Below is a small trained network, with its code and all its weights. Each question gives an input and a target symbol and asks what happens when units are switched off, that is, made to give their printed mean instead of their output.

import numpy as np


def w(rows, s, z=0):
    codes = np.array(rows[::2]) - 128.0
    scale = np.full(codes.shape[1], s)
    scale[-1] = z or s
    return codes * scale


def norm(h):
    return h / np.sqrt((h * h).mean(-1, keepdims=True) + 1e-5)


def f(y):
    return y / 2 * (1 + np.tanh(0.7978845608 * (y + 0.044715 * y**3)))


def softmax(a):
    e = np.exp(a - a.max(-1, keepdims=True))
    return e / e.sum(-1, keepdims=True)


def log_softmax(a):
    a = a - a.max(-1, keepdims=True)
    return a - np.log(np.exp(a).sum(-1, keepdims=True))


def net(x, mask):
    ids = ['αβδεζθλμπτω'.index(c) for c in x.split()]
    T = len(ids)
    res = E[ids] + P[:T]
    u = 0
    for l in range(3):
        q, k, v = (norm(res) @ M[l].T for M in (Q, K, V))
        z = softmax(np.where(np.tri(T) > 0, q @ k.T / 2**0.5, -1e9)) @ v
        res = res + np.where(mask[u], z, O[l][:, -1]) @ O[l][:, :-1]
        u += 1
        y = f(norm(res) @ A[l][:, :-1].T + A[l][:, -1])
        res = res + np.where(mask[u : u + 4], y, B[l][:, -1]) @ B[l][:, :-1]
        u += 4
    return log_softmax(norm(res)[-1] @ U[:, :-1].T + U[:, -1])


Q, K, V, O, A, B = {}, {}, {}, {}, {}, {}
E = w([
[97,95,181,137],'α',
[80,117,114,102],'β',
[84,149,69,170],'δ',
[132,84,103,75],'ε',
[134,186,159,222],'ζ',
[156,171,94,192],'θ',
[3,218,128,91],'λ',
[162,234,113,42],'μ',
[33,220,161,65],'π',
[160,66,149,77],'τ',
[204,187,83,208],'ω',
],0.0043)
P = w([
[221,47,158,174],'0',
[100,234,171,122],'1',
[131,233,96,99],'2',
[106,238,127,136],'3',
[163,226,66,68],'4',
[187,175,170,112],'5',
[149,198,93,94],'6',
[119,217,136,135],'7',
[113,209,154,154],'8',
[176,179,133,84],'9',
[97,189,136,158],'10',
[201,162,152,82],'11',
[237,113,67,1],'12',
],0.00089)
Q[0] = w([
[1,184,119,135],'L0H1',
[101,51,147,63],'L0H1',
],0.0051)
K[0] = w([
[253,114,153,72],'L0H1',
[156,172,70,234],'L0H1',
],0.0045)
V[0] = w([
[254,99,125,92],'L0H1',
[110,167,97,170],'L0H1',
],0.0043)
O[0] = w([
[201,88,97,3,254],'L0H1',
[67,138,200,98,87],'L0H1',
],0.0033,0.00079)
A[0] = w([
[81,161,208,100,184],'L0N1',
[150,92,16,106,135],'L0N2',
[113,251,168,61,83],'L0N3',
[240,110,192,74,252],'L0N4',
],0.0028,0.0016)
B[0] = w([
[121,130,73,35,174],'L0N1',
[58,135,228,182,155],'L0N2',
[151,98,23,111,175],'L0N3',
[1,191,66,162,254],'L0N4',
],0.0035,0.0018)
Q[1] = w([
[202,80,180,234],'L1H1',
[34,251,122,227],'L1H1',
],0.0018)
K[1] = w([
[53,109,140,5],'L1H1',
[169,180,40,69],'L1H1',
],0.0019)
V[1] = w([
[37,110,113,56],'L1H1',
[253,170,107,15],'L1H1',
],0.0022)
O[1] = w([
[60,252,168,180,254],'L1H1',
[46,126,114,183,196],'L1H1',
],0.0033,0.00091)
A[1] = w([
[251,48,11,97,131],'L1N1',
[75,144,212,188,247],'L1N2',
[91,94,33,169,74],'L1N3',
[30,111,116,93,34],'L1N4',
],0.0028,0.0011)
B[1] = w([
[78,165,255,244,59],'L1N1',
[142,84,20,16,254],'L1N2',
[138,61,202,121,130],'L1N3',
[156,95,132,215,239],'L1N4',
],0.0025,0.00072)
Q[2] = w([
[50,3,141,41],'L2H1',
[66,45,166,52],'L2H1',
],0.0073)
K[2] = w([
[210,53,252,149],'L2H1',
[180,2,235,162],'L2H1',
],0.0047)
V[2] = w([
[3,67,128,191],'L2H1',
[98,147,12,127],'L2H1',
],0.0042)
O[2] = w([
[55,81,1,106,142],'L2H1',
[176,24,160,74,255],'L2H1',
],0.0059,0.002)
A[2] = w([
[155,198,111,29,51],'L2N1',
[175,180,227,87,36],'L2N2',
[253,153,202,116,153],'L2N3',
[48,114,143,83,251],'L2N4',
],0.0045,0.0027)
B[2] = w([
[46,144,139,62,171],'L2N1',
[166,169,3,43,143],'L2N2',
[160,118,67,189,223],'L2N3',
[206,138,182,176,251],'L2N4',
],0.0046,0.0028)
U = w([
[130,89,168,111,57],'α',
[145,108,163,104,17],'β',
[110,3,156,118,217],'δ',
[129,110,137,106,40],'ε',
[155,145,187,135,82],'ζ',
[108,198,158,182,174],'θ',
[3,152,66,194,199],'λ',
[183,198,75,65,43],'μ',
[100,175,228,165,187],'π',
[88,81,41,102,249],'τ',
[186,142,122,140,73],'ω',
],0.0077,0.0018)

Each question gives the input, a string of symbols that net reads in full, and the target symbol t.
The units are the heads (2 rows each of Q, K, V and O) and the neurons (one row each of A and B). Each row of codes is followed by its name. A weight is (code - 128) times the scale printed after its matrix; where a second scale follows, it is the last column's (O, A, B and U).
mask holds one flag per unit, layer by layer, with each layer's heads first. A switched-off unit (its flag False) gives its mean, the last column of its rows in O or B, instead of its output. The means were averaged over made-up inputs and are rounded, as every weight is.
A unit's drop is (log p(t) with every unit on - log p(t) with that unit switched off) / (log p(t) with every unit on - log p(t) with every unit switched off).
The circuit of an input: a set's keep is (log p(t) with only the set's units on - log p(t) with every unit switched off) / (log p(t) with every unit on - log p(t) with every unit switched off). Starting from the 12 units with the biggest drops (on a tie, the unit counted first), units are removed one at a time, each time the one whose removal leaves the highest keep (on an exact tie, the one counted first), for as long as the keep stays at least 0.8.
units of the circuit, in order: the units of the circuit, biggest drop first
most important unit: the unit with the biggest drop
k most important neurons: the k neurons with the biggest drops, biggest first
drop when u is switched off: that unit's drop, to one decimal
input ε ζ ε μ ζ ζ θ α, target τ: units of the circuit, in order	(L2H1 L1N1)
input ζ ζ π ε τ ε θ τ λ μ β, target μ: units of the circuit, in order	(L1H1 L2H1 L0N4 L2N2)
input ε β β ζ λ β α τ, target τ: most important unit	L2H1
input ζ τ μ ε, target μ: units of the circuit, in order	(L1H1 L2H1)
input θ π δ ε ζ θ τ ε τ α, target π: units of the circuit, in order	(L1H1 L2H1 L2N4 L0H1)
input ε δ μ θ μ ω θ β τ, target τ: 3 most important neurons	(L1N1 L1N2 L0N1)
input μ μ μ λ θ τ μ θ β, target δ: units of the circuit, in order	(L0N4 L2N2)
input ζ τ β α ε π β δ τ δ τ τ α, target μ: 2 most important neurons	(L2N2 L1N2)
input ω τ θ θ τ τ τ θ λ θ δ, target δ: units of the circuit, in order	(L0N4 L2N3 L2H1)
input μ λ β, target δ: units of the circuit, in order	(L2H1 L2N2)
input ζ μ μ τ, target μ: units of the circuit, in order	(L2H1 L1H1 L2N2)
input ζ α μ ζ μ λ λ τ λ ε, target μ: 3 most important neurons	(L1N2 L0N4 L2N2)
input θ θ π τ ζ α θ ω μ μ λ τ, target π: 2 most important neurons	(L0N4 L1N1)
input θ β μ α, target π: most important unit	L1N1
input τ μ μ ε τ ε α, target λ: 3 most important neurons	(L1N1 L0N4 L1N2)
input θ τ τ, target π: 2 most important neurons	(L1N1 L0N4)
input ε τ τ ζ α, target τ: 3 most important neurons	(L0N4 L1N1 L1N2)
input ζ ζ α ω ω π τ ε α, target μ: 2 most important neurons	(L2N2 L0N4)
input ζ π θ α θ β ε θ τ α π β, target μ: 2 most important neurons	(L0N4 L1N2)
input θ μ δ λ λ μ ε, target π: most important unit	L1N1
input τ θ α λ τ θ β, target λ: drop when L0N4 is switched off	0.5
input ζ λ θ θ μ μ π τ, target μ: drop when L1N2 is switched off	0.1
input θ β π ζ β, target π: drop when L1H1 is switched off	0.6
